Below are the code and all the weights of a small trained network. Each question names an input and a target symbol and asks about switching units off, where a switched-off unit gives its printed mean instead of its output.

import numpy as np


def w(rows, s, z=0):
    codes = np.array(rows[::2]) - 128.0
    scale = np.full(codes.shape[1], s)
    scale[-1] = z or s
    return codes * scale


def f(y):
    return y / 2 * (1 + np.tanh(0.7978845608 * (y + 0.044715 * y**3)))


def softmax(a):
    e = np.exp(a - a.max(-1, keepdims=True))
    return e / e.sum(-1, keepdims=True)


def log_softmax(a):
    a = a - a.max(-1, keepdims=True)
    return a - np.log(np.exp(a).sum(-1, keepdims=True))


def net(x, mask):
    ids = ['αβζηθλτω'.index(c) for c in x.split()]
    T = len(ids)
    res = E[ids] + P[:T]
    u = 0
    for l in range(2):
        q, k, v = (res @ M[l].T for M in (Q, K, V))
        z = softmax(np.where(np.tri(T) > 0, q @ k.T / 4**0.5, -1e9)) @ v
        res = res + np.where(mask[u], z, O[l][:, -1]) @ O[l][:, :-1]
        u += 1
        y = f(res @ A[l][:, :-1].T + A[l][:, -1])
        res = res + np.where(mask[u : u + 4], y, B[l][:, -1]) @ B[l][:, :-1]
        u += 4
    return log_softmax(res[-1] @ U[:, :-1].T + U[:, -1])


Q, K, V, O, A, B = {}, {}, {}, {}, {}, {}
E = w([
[184,36,67,39,210,91,144],'α',
[100,175,129,136,120,175,45],'β',
[99,65,167,163,206,119,131],'ζ',
[141,240,73,233,143,144,112],'η',
[124,74,104,135,178,135,181],'θ',
[154,13,232,148,180,237,93],'λ',
[153,178,90,192,254,155,44],'τ',
[167,116,141,147,172,139,146],'ω',
],0.014)
P = w([
[237,249,131,193,79,177,170],'0',
[192,1,101,91,178,45,173],'1',
[71,43,109,115,139,102,138],'2',
[152,100,100,66,171,74,173],'3',
[204,94,89,73,215,87,206],'4',
[209,30,141,110,191,118,153],'5',
[208,45,128,138,169,169,133],'6',
[165,238,223,156,183,97,210],'7',
[92,159,93,119,51,246,178],'8',
[124,73,226,88,137,65,114],'9',
],0.0058)
Q[0] = w([
[178,81,1,173,176,204,186],'0.h0',
[219,81,87,134,230,168,79],'0.h0',
[49,208,224,156,115,102,160],'0.h0',
[81,149,173,90,25,149,91],'0.h0',
],0.0065)
K[0] = w([
[155,100,76,158,94,206,194],'0.h0',
[198,149,189,200,46,122,142],'0.h0',
[53,111,141,135,163,156,94],'0.h0',
[85,2,145,99,224,107,105],'0.h0',
],0.0092)
V[0] = w([
[164,129,160,52,121,175,81],'0.h0',
[136,88,144,176,59,254,179],'0.h0',
[111,76,187,148,205,102,52],'0.h0',
[141,250,124,193,99,157,68],'0.h0',
],0.0072)
O[0] = w([
[243,59,255,55,50,98,166,105],'0.h0',
[33,92,214,78,198,65,90,132],'0.h0',
[217,70,116,103,49,191,118,109],'0.h0',
[123,224,81,73,61,187,108,254],'0.h0',
],0.0084,0.0072)
A[0] = w([
[142,183,41,67,122,127,116,211],'0.n0',
[132,42,165,102,178,108,147,4],'0.n1',
[42,145,119,151,136,113,116,145],'0.n2',
[47,146,156,136,74,2,115,105],'0.n3',
],0.0078,0.0033)
B[0] = w([
[149,76,101,116,111,94,120,248],'0.n0',
[132,117,203,198,156,104,114,157],'0.n1',
[254,202,140,219,161,120,206,148],'0.n2',
[55,172,68,190,86,241,157,119],'0.n3',
],0.0081,0.011)
Q[1] = w([
[62,168,111,132,32,101,139],'1.h0',
[101,166,148,109,154,68,60],'1.h0',
[87,132,77,97,86,253,157],'1.h0',
[188,59,135,150,96,194,83],'1.h0',
],0.007)
K[1] = w([
[105,61,127,164,157,153,77],'1.h0',
[85,108,76,168,2,132,132],'1.h0',
[111,99,136,136,140,129,10],'1.h0',
[123,104,55,125,127,162,193],'1.h0',
],0.0082)
V[1] = w([
[46,87,92,52,20,133,11],'1.h0',
[21,198,143,56,213,112,30],'1.h0',
[98,18,174,196,214,72,65],'1.h0',
[237,166,112,118,107,228,254],'1.h0',
],0.0051)
O[1] = w([
[85,181,207,37,42,119,153,3],'1.h0',
[54,157,179,2,140,96,174,87],'1.h0',
[113,84,182,94,155,9,50,69],'1.h0',
[65,191,116,130,33,73,116,250],'1.h0',
],0.0082,0.0035)
A[1] = w([
[111,151,172,50,101,128,137,43],'1.n0',
[92,132,133,156,2,128,47,137],'1.n1',
[95,194,70,89,179,140,95,2],'1.n2',
[79,143,108,120,250,173,140,72],'1.n3',
],0.0092,0.0034)
B[1] = w([
[126,209,102,79,178,180,135,172],'1.n0',
[148,146,84,118,77,60,131,171],'1.n1',
[109,128,99,124,170,212,77,253],'1.n2',
[2,140,183,128,89,171,149,214],'1.n3',
],0.0091,0.007)
U = w([
[195,155,121,230,153,65,101,156],'α',
[215,212,221,84,178,120,162,177],'β',
[108,66,88,80,174,94,128,86],'ζ',
[108,176,172,147,169,149,68,2],'η',
[13,122,180,203,158,57,182,99],'θ',
[103,121,254,109,135,133,64,134],'λ',
[200,98,131,140,17,130,96,77],'τ',
[55,127,158,157,147,67,156,124],'ω',
],0.0055,0.0034)

Each question gives the input, a string of symbols that net reads in full, and the target symbol t.
The units are the heads (4 rows each of Q, K, V and O) and the neurons (one row each of A and B). Each row of codes is followed by its name. A weight is (code - 128) times the scale printed after its matrix; where a second scale follows, it is the last column's (O, A, B and U).
mask holds one flag per unit, layer by layer, with each layer's heads first. A switched-off unit (its flag False) gives its mean, the last column of its rows in O or B, instead of its output. The means were averaged over made-up inputs and are rounded, as every weight is.
A unit's drop is (log p(t) with every unit on - log p(t) with that unit switched off) / (log p(t) with every unit on - log p(t) with every unit switched off).
most important unit: the unit with the biggest drop
top k neurons: the k neurons with the biggest drops, biggest first
top k neurons in layer l: the k neurons of layer l with the biggest drops, biggest first
drop when u is switched off: that unit's drop, to one decimal
input β ζ α α η α τ λ α ω, target β: most important unit => 1.h0
input τ τ η η, target τ: top 2 neurons in layer 0 => 0.n0; 0.n1
input θ α ζ ω, target θ: top 3 neurons => 1.n3; 0.n0; 1.n2
input λ τ β θ ω τ α τ, target λ: top 2 neurons => 0.n2; 0.n0
input η η τ λ ω, target η: top 2 neurons => 1.n2; 1.n3
input ω λ τ η τ α ζ, target θ: top 3 neurons => 1.n3; 0.n0; 1.n2
input β τ α λ ζ ζ α θ, target β: top 2 neurons => 1.n0; 0.n2
input η τ α α η, target η: top 3 neurons in layer 1 => 1.n2; 1.n3; 1.n1
input β β ω α τ, target β: top 2 neurons => 1.n0; 0.n2
input α α α λ α λ, target α: top 2 neurons => 0.n1; 1.n3
input λ α α θ β, target λ: top 3 neurons => 0.n2; 0.n0; 1.n1
input λ α β α, target λ: top 2 neurons => 0.n1; 0.n2
input τ β η ω η ω, target τ: top 2 neurons => 0.n1; 1.n0
input η α α ω α β η α, target η: top 3 neurons in layer 1 => 1.n2; 1.n3; 1.n1
input τ α β θ η θ ζ τ λ β, target τ: top neuron => 1.n1
input α η β β, target τ: top 2 neurons in layer 0 => 0.n1; 0.n2
input α τ α α α θ, target α: drop when 0.h0 is switched off => 1.5
input η τ τ τ η, target η: drop when 0.h0 is switched off => 1.0
input η β α α λ η θ, target η: drop when 0.n1 is switched off => 0.1
input θ α α η η ζ, target θ: drop when 0.n0 is switched off => 0.1
input θ τ η λ η θ, target θ: top neuron => 1.n3
input θ α θ λ α, target θ: top 2 neurons in layer 0 => 0.n1; 0.n0
input β θ λ α θ α α, target β: top 2 neurons => 1.n0; 0.n2
